Below are the code and all the weights of a small trained network. Each question names an input and a target symbol and asks about switching units off, where a switched-off unit gives its printed mean instead of its output.

import numpy as np


def w(rows, s, z=0):
    codes = np.array(rows[::2]) - 128.0
    scale = np.full(codes.shape[1], s)
    scale[-1] = z or s
    return codes * scale


def norm(h):
    return h / np.sqrt((h * h).mean(-1, keepdims=True) + 1e-5)


def f(y):
    return np.maximum(y, 0)


def softmax(a):
    e = np.exp(a - a.max(-1, keepdims=True))
    return e / e.sum(-1, keepdims=True)


def log_softmax(a):
    a = a - a.max(-1, keepdims=True)
    return a - np.log(np.exp(a).sum(-1, keepdims=True))


def net(x, mask):
    ids = ['ΔΛΞΦαβεζημπτω'.index(c) for c in x.split()]
    T = len(ids)
    res = E[ids] + P[:T]
    u = 0
    for l in range(2):
        q, k, v = (norm(res) @ M[l].T for M in (Q, K, V))
        z = softmax(np.where(np.tri(T) > 0, q @ k.T / 3**0.5, -1e9)) @ v
        res = res + np.where(mask[u], z, O[l][:, -1]) @ O[l][:, :-1]
        u += 1
        y = f(norm(res) @ A[l][:, :-1].T + A[l][:, -1])
        res = res + np.where(mask[u : u + 16], y, B[l][:, -1]) @ B[l][:, :-1]
        u += 16
    return log_softmax(norm(res)[-1] @ U[:, :-1].T + U[:, -1])


Q, K, V, O, A, B = {}, {}, {}, {}, {}, {}
E = w([
[175,131,104,68,107,149,75],'Δ',
[150,133,101,114,79,155,125],'Λ',
[169,126,117,70,90,101,91],'Ξ',
[141,121,138,71,127,80,89],'Φ',
[169,160,103,121,122,168,90],'α',
[180,119,97,79,111,153,87],'β',
[140,142,82,146,89,202,146],'ε',
[165,53,125,97,110,119,120],'ζ',
[168,105,64,109,183,214,95],'η',
[74,98,113,247,138,113,121],'μ',
[160,147,120,103,167,238,156],'π',
[134,253,196,140,126,110,110],'τ',
[105,186,158,99,248,158,100],'ω',
],0.005)
P = w([
[9,102,151,53,99,156,56],'0',
[97,129,35,93,116,127,96],'1',
[159,123,114,134,112,117,1],'2',
[80,111,171,114,93,181,122],'3',
[142,142,61,105,136,112,124],'4',
[188,127,119,150,135,109,59],'5',
[111,97,188,134,104,137,169],'6',
[181,157,85,117,159,101,161],'7',
[219,143,142,167,164,89,93],'8',
[144,82,183,131,99,109,200],'9',
],0.0065)
Q[0] = w([
[76,109,173,118,82,163,176],'L0H1',
[255,81,139,215,131,120,31],'L0H1',
[105,133,32,105,116,100,189],'L0H1',
],0.0079)
K[0] = w([
[68,100,104,163,94,115,66],'L0H1',
[171,141,204,149,207,98,254],'L0H1',
[208,77,66,101,55,148,87],'L0H1',
],0.0071)
V[0] = w([
[203,52,121,100,40,126,155],'L0H1',
[168,156,163,34,167,193,187],'L0H1',
[110,254,139,98,21,108,117],'L0H1',
],0.0051)
O[0] = w([
[121,81,116,131,3,153,108,92],'L0H1',
[13,155,119,130,102,136,94,2],'L0H1',
[126,216,183,169,76,75,173,117],'L0H1',
],0.006,0.0028)
A[0] = w([
[153,67,120,152,81,159,113,89],'L0N1',
[117,121,177,111,53,155,107,43],'L0N2',
[121,89,75,133,170,141,189,132],'L0N3',
[2,83,215,150,98,155,97,102],'L0N4',
[63,115,152,144,110,146,40,60],'L0N5',
[153,106,121,161,103,116,79,81],'L0N6',
[114,167,93,60,101,93,138,79],'L0N7',
[187,123,209,34,138,195,142,2],'L0N8',
[104,158,129,118,121,212,216,107],'L0N9',
[118,91,165,178,122,112,188,70],'L0N10',
[143,102,168,72,169,123,180,65],'L0N11',
[103,145,137,15,109,98,123,28],'L0N12',
[59,104,234,91,99,74,140,109],'L0N13',
[102,109,162,133,200,180,199,41],'L0N14',
[94,76,114,71,100,47,156,91],'L0N15',
[56,151,179,71,128,142,183,178],'L0N16',
],0.0065,0.0042)
B[0] = w([
[105,136,113,121,155,91,144,216],'L0N1',
[163,103,116,139,133,100,148,155],'L0N2',
[123,124,159,123,86,125,78,252],'L0N3',
[117,188,140,148,105,200,66,220],'L0N4',
[87,90,163,47,135,145,129,187],'L0N5',
[145,109,106,123,145,157,155,194],'L0N6',
[148,127,145,58,152,137,115,166],'L0N7',
[75,154,255,148,116,179,147,193],'L0N8',
[184,114,164,174,127,166,127,191],'L0N9',
[94,152,67,97,127,105,135,195],'L0N10',
[121,87,166,114,119,107,138,172],'L0N11',
[197,102,118,66,156,120,101,154],'L0N12',
[120,115,161,158,147,210,121,180],'L0N13',
[144,134,68,116,85,92,147,187],'L0N14',
[128,134,199,154,145,78,138,156],'L0N15',
[182,45,148,141,126,123,99,190],'L0N16',
],0.0078,0.0028)
Q[1] = w([
[132,159,139,164,115,104,106],'L1H1',
[82,209,194,32,188,255,160],'L1H1',
[98,113,136,80,34,189,148],'L1H1',
],0.0083)
K[1] = w([
[80,134,178,97,109,118,156],'L1H1',
[214,182,104,99,193,163,3],'L1H1',
[154,119,58,71,84,146,79],'L1H1',
],0.0068)
V[1] = w([
[252,87,194,110,223,41,181],'L1H1',
[179,141,154,32,245,201,155],'L1H1',
[202,165,114,199,141,200,223],'L1H1',
],0.0025)
O[1] = w([
[33,110,136,25,120,103,78,24],'L1H1',
[85,197,106,112,53,111,174,148],'L1H1',
[186,144,115,94,74,149,3,1],'L1H1',
],0.004,0.00074)
A[1] = w([
[104,179,193,152,188,168,96,98],'L1N1',
[136,176,145,97,22,165,215,78],'L1N2',
[161,72,122,86,70,81,99,75],'L1N3',
[123,222,221,155,122,94,151,70],'L1N4',
[79,151,184,97,108,254,78,3],'L1N5',
[138,103,201,124,159,94,98,93],'L1N6',
[59,75,238,101,169,227,123,112],'L1N7',
[120,160,101,146,32,103,81,80],'L1N8',
[142,190,70,97,151,145,88,81],'L1N9',
[125,124,126,216,123,151,103,143],'L1N10',
[74,156,146,80,253,90,148,52],'L1N11',
[119,126,125,122,128,131,138,99],'L1N12',
[146,93,149,191,195,139,137,96],'L1N13',
[128,118,92,153,108,228,101,99],'L1N14',
[121,149,127,169,40,194,174,37],'L1N15',
[127,112,198,126,107,150,195,94],'L1N16',
],0.0068,0.005)
B[1] = w([
[54,103,119,100,139,74,138,178],'L1N1',
[144,106,171,133,200,152,129,163],'L1N2',
[101,119,143,164,128,130,182,167],'L1N3',
[110,166,69,99,62,70,61,155],'L1N4',
[126,74,172,34,193,127,90,202],'L1N5',
[116,156,111,159,110,167,136,168],'L1N6',
[115,113,214,70,103,180,84,255],'L1N7',
[101,152,177,91,119,143,166,153],'L1N8',
[95,134,117,183,106,160,128,160],'L1N9',
[183,129,146,94,148,156,128,214],'L1N10',
[121,144,190,255,179,121,138,137],'L1N11',
[126,129,125,132,123,125,124,128],'L1N12',
[189,146,108,126,117,146,103,191],'L1N13',
[86,107,146,135,108,80,124,200],'L1N14',
[158,123,176,154,62,107,138,156],'L1N15',
[165,72,153,148,116,151,71,175],'L1N16',
],0.0083,0.0052)
U = w([
[133,157,69,60,119,144,150,75],'Δ',
[121,169,129,103,208,197,235,80],'Λ',
[173,155,113,24,112,61,185,17],'Ξ',
[144,166,172,111,207,42,161,3],'Φ',
[84,186,72,161,130,217,139,125],'α',
[118,150,56,92,102,164,158,99],'β',
[135,151,195,199,8,165,140,90],'ε',
[99,21,96,167,113,53,178,178],'ζ',
[61,90,44,182,86,170,76,98],'η',
[254,107,83,169,167,148,92,214],'μ',
[87,90,192,47,137,168,47,174],'π',
[114,217,95,128,89,34,69,205],'τ',
[65,167,150,233,230,126,92,85],'ω',
],0.0074,0.0026)

Each question gives the input, a string of symbols that net reads in full, and the target symbol t.
The units are the heads (3 rows each of Q, K, V and O) and the neurons (one row each of A and B). Each row of codes is followed by its name. A weight is (code - 128) times the scale printed after its matrix; where a second scale follows, it is the last column's (O, A, B and U).
mask holds one flag per unit, layer by layer, with each layer's heads first. A switched-off unit (its flag False) gives its mean, the last column of its rows in O or B, instead of its output. The means were averaged over made-up inputs and are rounded, as every weight is.
A unit's drop is (log p(t) with every unit on - log p(t) with that unit switched off) / (log p(t) with every unit on - log p(t) with every unit switched off).
The circuit of an input: a set's keep is (log p(t) with only the set's units on - log p(t) with every unit switched off) / (log p(t) with every unit on - log p(t) with every unit switched off). Starting from the 12 units with the biggest drops (on a tie, the unit counted first), units are removed one at a time, each time the one whose removal leaves the highest keep (on an exact tie, the one counted first), for as long as the keep stays at least 0.8.
units of the circuit, in order: the units of the circuit, biggest drop first
most important unit: the unit with the biggest drop
k most important neurons: the k neurons with the biggest drops, biggest first
k most important neurons of layer l: the k neurons of layer l with the biggest drops, biggest first
drop of u: that unit's drop, to one decimal
input μ Δ ε, target μ: most important neuron of layer 0 : (L0N4)
input ζ μ Ξ Λ ε Λ, target ε: units of the circuit, in order : (L0H1; L1N5; L1N3)
input ζ ε ε, target ζ: 3 most important neurons of layer 0 : (L0N4; L0N5; L0N6)
input μ π μ Ξ μ μ ω μ, target ω: 2 most important neurons : (L1N7; L0N4)
input ε μ μ Δ μ Λ τ ε ζ, target τ: units of the circuit, in order : (L0H1; L1N4)
input ε μ τ μ, target ε: 2 most important neurons : (L0N14; L0N4)
input μ ε ε μ ε μ η Λ, target Λ: 2 most important neurons : (L0N7; L1N2)
input μ ε α ε Λ Λ μ, target ε: 2 most important neurons : (L0N4; L0N14)
input μ μ Λ μ μ Ξ ε ε Δ μ, target ζ: 2 most important neurons : (L0N10; L1N7)
input μ μ Ξ α μ μ μ ζ, target ζ: 2 most important neurons of layer 1 : (L1N7; L1N3)
input Ξ μ α μ Λ, target Λ: 3 most important neurons : (L1N2; L0N7; L1N7)
input ω μ τ ζ Φ, target Φ: 4 most important neurons : (L0N15; L1N11; L1N7; L0N12)
input μ Λ Λ ε ε, target ε: 2 most important neurons : (L1N15; L1N5)
input μ π μ ε μ Λ, target μ: most important unit : L1N7
input μ Ξ α, target μ: 2 most important neurons : (L1N7; L0N4)
input ε μ Δ, target μ: 2 most important neurons : (L1N7; L0N4)
input μ μ μ ζ ζ α, target ζ: 2 most important neurons : (L1N7; L0N4)
input ε ε ζ μ α, target α: 2 most important neurons : (L1N9; L1N7)
input Λ ε Ξ, target ε: 2 most important neurons of layer 1 : (L1N3; L1N5)
input π μ μ η Φ, target Φ: most important unit : L0N12
input μ μ η μ α, target α: 2 most important neurons of layer 1 : (L1N9; L1N7)
input μ π π μ π μ μ ζ, target ζ: 2 most important neurons : (L0N8; L1N7)
input π ε μ μ ε ζ Λ Ξ, target Ξ: drop of L0N7 : 0.2
input Φ μ μ μ π μ Ξ μ ε, target μ: drop of L1N9 : 0.0
input ζ π μ μ Λ Δ, target μ: drop of L1N7 : 0.2
input μ τ Ξ, target τ: drop of L1N4 : 0.1
input Ξ ω Λ, target ω: most important neuron of layer 1 : (L1N11)
input μ μ μ Λ β ε μ μ ζ, target μ: 2 most important neurons of layer 1 : (L1N7; L1N5)
